Below is a small trained network, with its code and all its weights. Each question gives an input and a class and asks what happens when units are switched off, that is, made to give their printed mean instead of their output.

import numpy as np


def w(rows, s, z=0):
    codes = np.array(rows[::2]) - 128.0
    scale = np.full(codes.shape[1], s)
    scale[-1] = z or s
    return codes * scale


def f(y):
    return np.maximum(y, 0)


def log_softmax(a):
    a = a - a.max(-1, keepdims=True)
    return a - np.log(np.exp(a).sum(-1, keepdims=True))


def net(x, mask):
    res = np.array(x, float).reshape(1, 6) / 4 @ E
    y = f(res @ A[0][:, :-1].T + A[0][:, -1])
    res = res + np.where(mask, y, B[0][:, -1]) @ B[0][:, :-1]
    return log_softmax(res[-1] @ U[:, :-1].T + U[:, -1])


A, B = {}, {}
E = w([
[107,209,115,85,59,198,176,148,89,109,113,115],'x0',
[172,180,139,183,139,134,174,123,146,158,53,113],'x1',
[75,173,118,202,116,99,189,163,130,147,164,77],'x2',
[89,127,148,142,132,172,103,69,87,117,96,162],'x3',
[86,101,158,79,121,65,108,184,63,155,109,135],'x4',
[119,122,165,91,165,128,249,106,90,138,98,112],'x5',
],0.016)
A[0] = w([
[113,138,118,54,86,120,227,152,132,122,139,73,202],'n1',
[197,64,158,70,144,125,98,137,117,134,199,147,90],'n2',
[161,150,64,212,137,78,77,133,122,158,70,75,217],'n3',
[163,115,106,117,115,169,147,200,173,98,183,32,67],'n4',
[123,101,78,90,114,131,134,200,236,92,209,77,82],'n5',
[193,135,62,137,74,75,144,174,205,128,220,91,230],'n6',
[180,150,119,179,171,93,147,157,255,195,99,63,134],'n7',
[188,101,211,65,160,117,77,147,100,201,110,176,125],'n8',
[100,161,112,162,82,170,85,156,113,87,49,135,188],'n9',
[196,135,112,205,176,76,110,137,169,157,124,133,110],'n10',
[61,91,160,178,172,73,55,49,94,131,194,136,137],'n11',
[111,117,161,106,142,102,178,158,137,127,109,120,4],'n12',
[47,192,163,94,92,122,204,184,93,177,95,58,174],'n13',
[83,161,113,153,69,110,138,144,121,120,177,133,90],'n14',
[109,62,159,30,195,70,90,140,134,108,107,161,148],'n15',
],0.0094,0.0041)
B[0] = w([
[149,176,108,112,162,110,169,89,59,122,173,116,223],'n1',
[139,87,109,145,124,99,149,110,134,109,79,136,195],'n2',
[155,163,205,166,54,151,89,126,158,204,139,137,199],'n3',
[213,168,27,103,163,121,143,118,107,118,139,133,178],'n4',
[205,137,24,140,162,86,98,142,74,12,191,112,201],'n5',
[172,218,81,178,155,88,136,202,125,102,134,179,229],'n6',
[176,135,160,198,112,93,202,126,146,170,121,169,226],'n7',
[153,58,183,100,120,73,103,102,101,139,64,173,213],'n8',
[142,152,153,127,77,160,86,131,129,72,72,87,186],'n9',
[120,129,131,197,105,113,174,129,176,189,104,178,202],'n10',
[1,58,70,151,145,163,151,226,186,90,109,90,219],'n11',
[140,77,176,125,127,174,172,97,109,173,155,108,165],'n12',
[63,202,209,58,162,165,138,132,71,182,184,86,250],'n13',
[112,184,84,134,113,154,110,215,118,117,96,54,170],'n14',
[115,79,145,100,186,49,100,123,107,113,105,163,235],'n15',
],0.0098,0.018)
U = w([
[117,159,143,117,56,118,31,198,73,151,113,73,4],'0',
[227,157,38,129,148,81,128,160,129,67,178,123,79],'1',
[117,163,169,71,180,131,248,106,15,169,142,64,115],'2',
[58,53,72,163,145,149,84,163,162,95,174,112,116],'3',
[203,134,119,117,112,229,136,48,142,72,70,153,220],'4',
[167,34,150,87,154,72,88,110,90,130,85,175,167],'5',
[195,144,146,219,113,95,163,139,200,217,131,132,14],'6',
],0.011,0.0034)

Each question gives the input, the list of numbers given to net, and the class t.
The units are the neurons (one row each of A and B). Each row of codes is followed by its name. A weight is (code - 128) times the scale printed after its matrix; where a second scale follows, it is the last column's (A, B and U).
mask holds one flag per neuron, in row order. A switched-off neuron (its flag False) gives its mean, the last column of its row in B, instead of its output. The means were averaged over made-up inputs and are rounded, as every weight is.
A unit's drop is (log p(t) with every unit on - log p(t) with that unit switched off) / (log p(t) with every unit on - log p(t) with every unit switched off).
The circuit of an input: a set's keep is (log p(t) with only the set's units on - log p(t) with every unit switched off) / (log p(t) with every unit on - log p(t) with every unit switched off). Starting from the 12 units with the biggest drops (on a tie, the unit counted first), units are removed one at a time, each time the one whose removal leaves the highest keep (on an exact tie, the one counted first), for as long as the keep stays at least 0.8.
units of the circuit, in order: the units of the circuit, biggest drop first
unit that matters most: the unit with the biggest drop
top k neurons: the k neurons with the biggest drops, biggest first
drop of u: that unit's drop, to one decimal
input [2,-1,-6,-2,2,5], class 5: unit that matters most : n8
input [-4,0,-5,-6,-6,7], class 6: top 2 neurons : (n7, n10)
input [-4,-5,-1,4,-3,6], class 5: top 2 neurons : (n15, n14)
input [2,5,-5,4,0,-8], class 4: top 3 neurons : (n13, n11, n14)
input [-1,-4,-1,7,8,6], class 5: top 2 neurons : (n15, n8)
input [-4,3,2,3,4,0], class 6: top 2 neurons : (n3, n5)
input [-8,-2,5,-5,5,3], class 6: top 2 neurons : (n7, n10)
input [-7,-4,0,1,7,-7], class 3: top 2 neurons : (n11, n7)
input [-5,3,-3,-1,2,-4], class 6: top 2 neurons : (n10, n3)
input [8,0,6,-2,6,-5], class 2: top 2 neurons : (n13, n1)
input [4,-4,-5,-7,8,2], class 5: top 3 neurons : (n15, n8, n2)
input [1,-1,-8,6,-5,3], class 5: drop of n8 : 0.3
input [-4,-7,2,6,0,3], class 3: drop of n3 : 0.0
input [5,-2,-1,3,-4,-3], class 4: drop of n11 : 0.1
input [8,-1,4,7,-7,-6], class 0: units of the circuit, in order : (n14)
